Here is a tiny trained network, its code and every weight. The questions are about switching its units off for an input and a class, where a switched-off unit gives its printed mean instead of its output.

import numpy as np


def w(rows, s, z=0):
    codes = np.array(rows[::2]) - 128.0
    scale = np.full(codes.shape[1], s)
    scale[-1] = z or s
    return codes * scale


def norm(h):
    return h / np.sqrt((h * h).mean(-1, keepdims=True) + 1e-5)


def f(y):
    return np.maximum(y, 0)


def log_softmax(a):
    a = a - a.max(-1, keepdims=True)
    return a - np.log(np.exp(a).sum(-1, keepdims=True))


def net(x, mask):
    res = np.array(x, float).reshape(1, 8) / 4 @ E
    u = 0
    for l in range(3):
        y = f(norm(res) @ A[l][:, :-1].T + A[l][:, -1])
        res = res + np.where(mask[u : u + 7], y, B[l][:, -1]) @ B[l][:, :-1]
        u += 7
    return log_softmax(norm(res)[-1] @ U[:, :-1].T + U[:, -1])


A, B = {}, {}
E = w([
[127,126,133,126,126,126,131,127,126,131],'x0',
[126,125,127,127,127,127,130,128,129,129],'x1',
[129,125,127,128,127,123,130,130,133,127],'x2',
[127,128,133,130,125,128,129,127,124,133],'x3',
[1,159,86,189,77,119,139,216,76,88],'x4',
[128,126,127,128,127,128,130,131,128,130],'x5',
[129,77,186,126,14,228,165,122,206,64],'x6',
[90,4,125,150,135,127,15,119,97,111],'x7',
],0.0031)
A[0] = w([
[172,142,184,110,204,95,94,96,133,168,140],'0.n0',
[112,115,86,125,183,60,59,120,81,171,99],'0.n1',
[134,67,161,139,132,113,100,79,136,145,3],'0.n2',
[135,79,111,151,132,96,4,118,100,120,37],'0.n3',
[72,159,83,153,105,99,137,172,79,130,67],'0.n4',
[155,107,142,141,41,175,135,143,180,103,168],'0.n5',
[189,85,152,106,106,162,142,46,179,135,125],'0.n6',
],0.0039,0.0013)
B[0] = w([
[148,117,54,170,69,158,143,96,108,155,223],'0.n0',
[93,106,137,125,167,161,232,140,135,125,238],'0.n1',
[147,108,94,91,157,174,87,130,163,117,170],'0.n2',
[87,68,149,122,164,163,188,112,111,113,219],'0.n3',
[110,151,211,145,188,110,89,130,166,137,235],'0.n4',
[126,137,159,90,160,111,127,38,106,65,252],'0.n5',
[134,140,191,83,192,121,109,252,103,145,246],'0.n6',
],0.004,0.0032)
A[1] = w([
[130,100,123,122,86,134,3,130,151,103,17],'1.n0',
[108,138,44,143,136,103,132,148,100,164,149],'1.n1',
[90,116,123,155,51,131,163,95,124,85,4],'1.n2',
[103,133,135,159,120,129,107,143,126,115,46],'1.n3',
[160,115,73,154,147,135,161,85,108,152,95],'1.n4',
[159,157,100,128,107,118,105,137,120,172,29],'1.n5',
[151,188,121,122,101,119,171,155,155,144,78],'1.n6',
],0.0056,0.0015)
B[1] = w([
[155,103,155,150,85,110,9,91,66,74,184],'1.n0',
[168,118,225,140,106,157,117,139,139,118,230],'1.n1',
[60,160,2,141,104,103,131,66,111,127,219],'1.n2',
[157,119,135,123,112,91,151,104,90,125,179],'1.n3',
[165,116,84,105,64,126,118,141,144,130,207],'1.n4',
[116,145,83,144,50,72,117,150,198,141,150],'1.n5',
[127,62,118,158,149,138,43,109,101,112,251],'1.n6',
],0.0047,0.0025)
A[2] = w([
[156,206,129,154,148,109,165,175,121,197,77],'2.n0',
[178,76,37,122,161,91,136,73,133,199,60],'2.n1',
[207,203,162,68,124,153,203,128,169,151,61],'2.n2',
[84,254,112,128,106,109,208,137,140,104,87],'2.n3',
[87,119,123,137,124,192,83,214,96,134,107],'2.n4',
[109,50,113,154,97,195,108,91,97,91,127],'2.n5',
[165,167,55,96,47,90,112,131,132,169,5],'2.n6',
],0.0049,0.0014)
B[2] = w([
[196,137,168,173,92,76,13,146,205,151,209],'2.n0',
[130,126,15,125,72,233,167,173,93,127,212],'2.n1',
[11,153,177,196,68,5,227,63,98,103,245],'2.n2',
[176,121,84,15,197,253,77,139,212,157,244],'2.n3',
[169,124,152,144,117,41,190,109,136,133,194],'2.n4',
[181,238,97,128,110,94,110,155,125,175,253],'2.n5',
[153,101,42,233,89,30,145,153,198,190,158],'2.n6',
],0.0042,0.0035)
U = w([
[178,154,62,202,43,58,173,121,157,188,241],'0',
[170,56,48,89,156,251,163,151,67,178,198],'1',
[114,156,235,104,91,82,231,56,137,95,223],'2',
[213,73,210,49,134,160,40,106,110,85,158],'3',
[156,205,181,146,184,120,34,191,202,181,74],'4',
[36,78,157,189,194,63,162,181,68,135,34],'5',
[82,188,57,32,129,241,135,118,196,88,73],'6',
[72,151,78,168,30,102,58,74,57,60,2],'7',
],0.013,0.00054)

Each question gives the input, the list of numbers given to net, and the class t.
The units are the neurons (one row each of A and B). Each row of codes is followed by its name. A weight is (code - 128) times the scale printed after its matrix; where a second scale follows, it is the last column's (A, B and U).
mask holds one flag per neuron, layer by layer. A switched-off neuron (its flag False) gives its mean, the last column of its row in B, instead of its output. The means were averaged over made-up inputs and are rounded, as every weight is.
A unit's drop is (log p(t) with every unit on - log p(t) with that unit switched off) / (log p(t) with every unit on - log p(t) with every unit switched off).
The circuit of an input: a set's keep is (log p(t) with only the set's units on - log p(t) with every unit switched off) / (log p(t) with every unit on - log p(t) with every unit switched off). Starting from the 12 units with the biggest drops (on a tie, the unit counted first), units are removed one at a time, each time the one whose removal leaves the highest keep (on an exact tie, the one counted first), for as long as the keep stays at least 0.8.
circuit, biggest first: the units of the circuit, biggest drop first
k most important neurons: the k neurons with the biggest drops, biggest first
top k neurons in layer l: the k neurons of layer l with the biggest drops, biggest first
drop of u: that unit's drop, to one decimal
input [-6,1,3,3,1,-3,-5,0], class 4: 3 most important neurons => [2.n0, 1.n1, 1.n6]
input [-7,-5,8,-5,-6,-8,-4,0], class 0: circuit, biggest first => [0.n0, 2.n3]
input [2,-3,7,6,5,-1,0,8], class 5: circuit, biggest first => [0.n3, 2.n4]
input [-5,2,3,3,0,-7,-5,6], class 1: 2 most important neurons => [2.n2, 0.n6]
input [8,-6,-3,0,4,2,4,-4], class 6: circuit, biggest first => [2.n3]
input [1,-4,7,-4,5,6,0,-2], class 4: top 2 neurons in layer 0 => [0.n4, 0.n5]
input [2,-3,0,-3,8,5,0,6], class 5: circuit, biggest first => [0.n4, 2.n4]
input [-4,5,-7,-3,0,1,-6,5], class 1: 2 most important neurons => [2.n2, 0.n6]
input [2,3,4,4,-6,8,0,3], class 1: circuit, biggest first => [0.n0, 2.n1]
input [-7,-4,-6,1,2,-8,8,1], class 7: 2 most important neurons => [0.n1, 1.n0]
input [-3,7,-8,5,-8,8,0,-3], class 0: top 2 neurons in layer 2 => [2.n2, 2.n1]
input [6,6,1,6,-8,8,-1,1], class 1: 3 most important neurons => [2.n1, 0.n0, 0.n6]
input [6,6,-3,5,-8,7,-1,1], class 1: top 2 neurons in layer 0 => [0.n0, 0.n6]
input [-7,-6,6,-4,-6,3,1,-3], class 2: 3 most important neurons => [2.n2, 0.n6, 1.n2]
input [4,3,-2,-7,-8,-8,-2,1], class 1: top neuron in layer 2 => [2.n1]
input [5,-2,-3,-4,-8,8,2,-2], class 2: drop of 2.n2 => 1.6
input [6,5,0,4,2,7,5,-5], class 6: drop of 2.n3 => 0.1
input [0,-2,6,8,-6,-4,2,-1], class 2: drop of 2.n2 => 1.3
input [1,-4,5,7,8,-4,6,-2], class 6: drop of 2.n3 => 0.9
